Below is a small trained network, with its code and all its weights. Each question gives an input and a target symbol and asks what happens when units are switched off, that is, made to give their printed mean instead of their output.

import numpy as np


def w(rows, s, z=0):
    codes = np.array(rows[::2]) - 128.0
    scale = np.full(codes.shape[1], s)
    scale[-1] = z or s
    return codes * scale


def norm(h):
    return h / np.sqrt((h * h).mean(-1, keepdims=True) + 1e-5)


def f(y):
    return y / 2 * (1 + np.tanh(0.7978845608 * (y + 0.044715 * y**3)))


def softmax(a):
    e = np.exp(a - a.max(-1, keepdims=True))
    return e / e.sum(-1, keepdims=True)


def log_softmax(a):
    a = a - a.max(-1, keepdims=True)
    return a - np.log(np.exp(a).sum(-1, keepdims=True))


def net(x, mask):
    ids = ['αζηλμξπστφ'.index(c) for c in x.split()]
    T = len(ids)
    res = E[ids] + P[:T]
    u = 0
    for l in range(2):
        q, k, v = (norm(res) @ M[l].T for M in (Q, K, V))
        z = softmax(np.where(np.tri(T) > 0, q @ k.T / 2**0.5, -1e9)) @ v
        res = res + np.where(mask[u], z, O[l][:, -1]) @ O[l][:, :-1]
        u += 1
        y = f(norm(res) @ A[l][:, :-1].T + A[l][:, -1])
        res = res + np.where(mask[u : u + 16], y, B[l][:, -1]) @ B[l][:, :-1]
        u += 16
    return log_softmax(norm(res)[-1] @ U[:, :-1].T + U[:, -1])


Q, K, V, O, A, B = {}, {}, {}, {}, {}, {}
E = w([
[159,117,179,124,134,167],'α',
[117,111,136,156,128,79],'ζ',
[188,122,163,114,146,70],'η',
[169,91,131,198,150,255],'λ',
[183,116,151,100,127,160],'μ',
[189,130,163,118,143,88],'ξ',
[173,77,161,50,175,105],'π',
[124,144,151,31,120,193],'σ',
[163,154,169,154,102,148],'τ',
[142,147,152,182,105,105],'φ',
],0.017)
P = w([
[40,109,43,248,209,136],'0',
[88,160,123,173,248,127],'1',
[106,128,167,196,196,149],'2',
[116,104,166,172,152,147],'3',
[117,82,175,152,123,133],'4',
[119,63,182,135,94,120],'5',
[111,57,200,118,63,116],'6',
[111,52,216,104,44,100],'7',
[105,59,230,79,16,91],'8',
[149,52,232,96,1,80],'9',
],0.0063)
Q[0] = w([
[2,237,92,116,237,123],'0.h0',
[129,17,218,157,40,117],'0.h0',
],0.0053)
K[0] = w([
[255,74,84,171,195,178],'0.h0',
[170,151,142,46,55,123],'0.h0',
],0.0073)
V[0] = w([
[254,109,76,116,157,173],'0.h0',
[108,144,98,77,124,178],'0.h0',
],0.009)
O[0] = w([
[227,131,81,128,113,147,254],'0.h0',
[77,74,82,132,9,122,249],'0.h0',
],0.011,0.0016)
A[0] = w([
[45,124,101,65,97,169,75],'0.n0',
[115,165,137,213,127,27,155],'0.n1',
[198,77,62,119,133,192,58],'0.n2',
[98,114,107,35,150,140,158],'0.n3',
[103,110,137,181,87,75,101],'0.n4',
[174,197,180,116,61,66,171],'0.n5',
[148,158,202,112,130,219,135],'0.n6',
[87,67,56,127,128,157,148],'0.n7',
[136,86,59,168,226,107,133],'0.n8',
[186,108,160,88,67,112,68],'0.n9',
[97,83,49,194,135,148,43],'0.n10',
[124,110,105,180,115,1,76],'0.n11',
[103,134,145,151,101,123,12],'0.n12',
[56,149,80,246,94,170,2],'0.n13',
[139,126,150,202,110,198,86],'0.n14',
[146,162,107,125,69,75,74],'0.n15',
],0.009,0.0038)
B[0] = w([
[143,140,151,187,163,130,182],'0.n0',
[204,107,115,113,122,190,173],'0.n1',
[129,168,151,126,93,86,171],'0.n2',
[186,155,177,138,166,141,199],'0.n3',
[102,109,172,103,206,153,157],'0.n4',
[133,84,121,115,134,254,209],'0.n5',
[130,95,94,198,133,137,253],'0.n6',
[95,192,96,113,108,95,147],'0.n7',
[154,174,160,134,78,70,157],'0.n8',
[145,132,109,102,123,155,227],'0.n9',
[94,177,226,104,106,141,122],'0.n10',
[156,84,120,105,211,135,159],'0.n11',
[72,100,178,147,147,178,112],'0.n12',
[28,159,99,155,201,183,138],'0.n13',
[117,105,140,152,55,132,169],'0.n14',
[121,100,128,89,191,209,126],'0.n15',
],0.0082,0.0055)
Q[1] = w([
[81,181,117,156,125,167],'1.h0',
[211,82,197,93,118,248],'1.h0',
],0.012)
K[1] = w([
[74,82,2,104,155,80],'1.h0',
[108,3,216,33,85,182],'1.h0',
],0.0079)
V[1] = w([
[155,191,197,1,158,123],'1.h0',
[98,27,162,100,96,37],'1.h0',
],0.0083)
O[1] = w([
[70,114,47,145,134,136,172],'1.h0',
[189,66,142,248,161,56,7],'1.h0',
],0.012,0.0019)
A[1] = w([
[47,102,65,101,142,134,148],'1.n0',
[55,112,141,174,86,124,187],'1.n1',
[157,120,44,189,146,123,55],'1.n2',
[107,161,156,62,148,126,65],'1.n3',
[141,93,186,142,160,156,143],'1.n4',
[166,139,193,169,148,111,139],'1.n5',
[2,159,37,56,120,136,3],'1.n6',
[74,168,107,199,89,134,60],'1.n7',
[100,140,110,136,170,160,144],'1.n8',
[165,145,176,61,132,94,91],'1.n9',
[48,79,153,85,82,110,165],'1.n10',
[158,104,89,168,124,123,105],'1.n11',
[135,176,113,146,129,184,139],'1.n12',
[49,103,103,92,128,128,109],'1.n13',
[117,95,159,87,107,57,51],'1.n14',
[119,95,130,175,180,135,78],'1.n15',
],0.016,0.0067)
B[1] = w([
[114,109,144,72,70,100,157],'1.n0',
[142,179,139,55,148,136,164],'1.n1',
[34,49,105,157,55,191,140],'1.n2',
[94,88,122,157,160,181,147],'1.n3',
[102,126,127,166,154,78,255],'1.n4',
[103,79,134,88,131,107,192],'1.n5',
[113,49,186,16,84,114,171],'1.n6',
[139,253,115,123,114,100,134],'1.n7',
[151,124,121,83,124,72,154],'1.n8',
[113,102,147,181,66,175,167],'1.n9',
[133,63,134,61,161,139,183],'1.n10',
[89,85,111,143,118,128,153],'1.n11',
[119,77,104,143,146,88,213],'1.n12',
[122,59,151,89,119,132,145],'1.n13',
[46,85,119,162,104,176,133],'1.n14',
[85,179,126,144,68,70,150],'1.n15',
],0.011,0.008)
U = w([
[198,103,235,162,78,69,78],'α',
[97,137,139,132,171,25,184],'ζ',
[172,108,72,129,170,107,110],'η',
[118,176,148,145,105,147,254],'λ',
[216,114,110,144,51,115,126],'μ',
[173,125,74,137,172,143,156],'ξ',
[40,70,48,183,76,132,114],'π',
[77,90,140,2,112,138,122],'σ',
[86,118,228,183,133,230,78],'τ',
[33,126,172,154,231,188,112],'φ',
],0.0077,0.004)

Each question gives the input, a string of symbols that net reads in full, and the target symbol t.
The units are the heads (2 rows each of Q, K, V and O) and the neurons (one row each of A and B). Each row of codes is followed by its name. A weight is (code - 128) times the scale printed after its matrix; where a second scale follows, it is the last column's (O, A, B and U).
mask holds one flag per unit, layer by layer, with each layer's heads first. A switched-off unit (its flag False) gives its mean, the last column of its rows in O or B, instead of its output. The means were averaged over made-up inputs and are rounded, as every weight is.
A unit's drop is (log p(t) with every unit on - log p(t) with that unit switched off) / (log p(t) with every unit on - log p(t) with every unit switched off).
The circuit of an input: a set's keep is (log p(t) with only the set's units on - log p(t) with every unit switched off) / (log p(t) with every unit on - log p(t) with every unit switched off). Starting from the 12 units with the biggest drops (on a tie, the unit counted first), units are removed one at a time, each time the one whose removal leaves the highest keep (on an exact tie, the one counted first), for as long as the keep stays at least 0.8.
circuit, biggest first: the units of the circuit, biggest drop first
most important unit: the unit with the biggest drop
k most important neurons: the k neurons with the biggest drops, biggest first
top k neurons in layer l: the k neurons of layer l with the biggest drops, biggest first
input μ λ φ λ π π τ α τ τ, target τ: most important unit : 0.n5
input η τ π σ σ π μ, target π: circuit, biggest first : (1.h0 1.n2 0.n6)
input σ η π μ α π φ σ σ φ, target σ: circuit, biggest first : (0.h0 1.n1)
input τ ζ τ α ζ α, target ζ: 2 most important neurons : (1.n4 0.n1)
input ζ φ σ π α ξ σ η π μ, target π: circuit, biggest first : (1.h0 1.n2)
input α α μ, target α: circuit, biggest first : (1.h0 0.n6 0.n14 0.n5)
input π λ τ π, target τ: 2 most important neurons : (1.n9 0.n5)
input π σ ξ ζ φ φ σ, target φ: top 4 neurons in layer 0 : (0.n0 0.n3 0.n6 0.n1)
input σ σ α μ π π π α, target π: circuit, biggest first : (1.h0 0.n6 1.n2)
input τ φ τ π, target τ: top 4 neurons in layer 0 : (0.n5 0.n1 0.n14 0.n8)
input π μ λ ξ, target μ: top 2 neurons in layer 1 : (1.n9 1.n10)
input α λ σ φ, target φ: top 3 neurons in layer 1 : (1.n6 1.n4 1.n5)
input μ σ σ τ φ τ σ, target τ: top 3 neurons in layer 0 : (0.n0 0.n3 0.n4)
input τ η φ τ τ λ π ζ π, target ζ: circuit, biggest first : (1.h0 0.h0 1.n15)
input σ ζ σ π σ ζ, target σ: most important unit : 0.n3
input π σ α π ξ σ, target ξ: 4 most important neurons : (0.n3 0.n0 0.n5 0.n6)
input σ τ σ, target τ: 4 most important neurons : (0.n0 0.n7 0.n5 1.n9)
input π ζ τ μ π λ, target π: circuit, biggest first : (1.n2 1.h0 0.n6)
input η σ α ζ λ σ σ σ λ, target σ: 2 most important neurons : (1.n10 1.n1)
input τ α φ η η ζ λ η π α, target π: top neuron in layer 1 : (1.n15)
input π π τ, target π: 3 most important neurons : (0.n6 1.n2 1.n12)
input π σ φ, target φ: 2 most important neurons : (0.n13 0.n1)
input ξ ξ σ ζ μ, target μ: 2 most important neurons : (0.n4 0.n9)
input σ ξ σ ζ, target σ: 2 most important neurons : (0.n13 0.n7)
input σ μ π σ α σ, target α: 2 most important neurons : (0.n4 0.n0)
input φ σ ζ, target ζ: top 2 neurons in layer 0 : (0.n1 0.n6)
input φ σ π σ φ, target σ: most important neuron : (0.n13)
input η π η, target π: top 2 neurons in layer 0 : (0.n3 0.n8)
input σ ζ α ζ φ η σ, target ζ: top 2 neurons in layer 1 : (1.n8 1.n4)
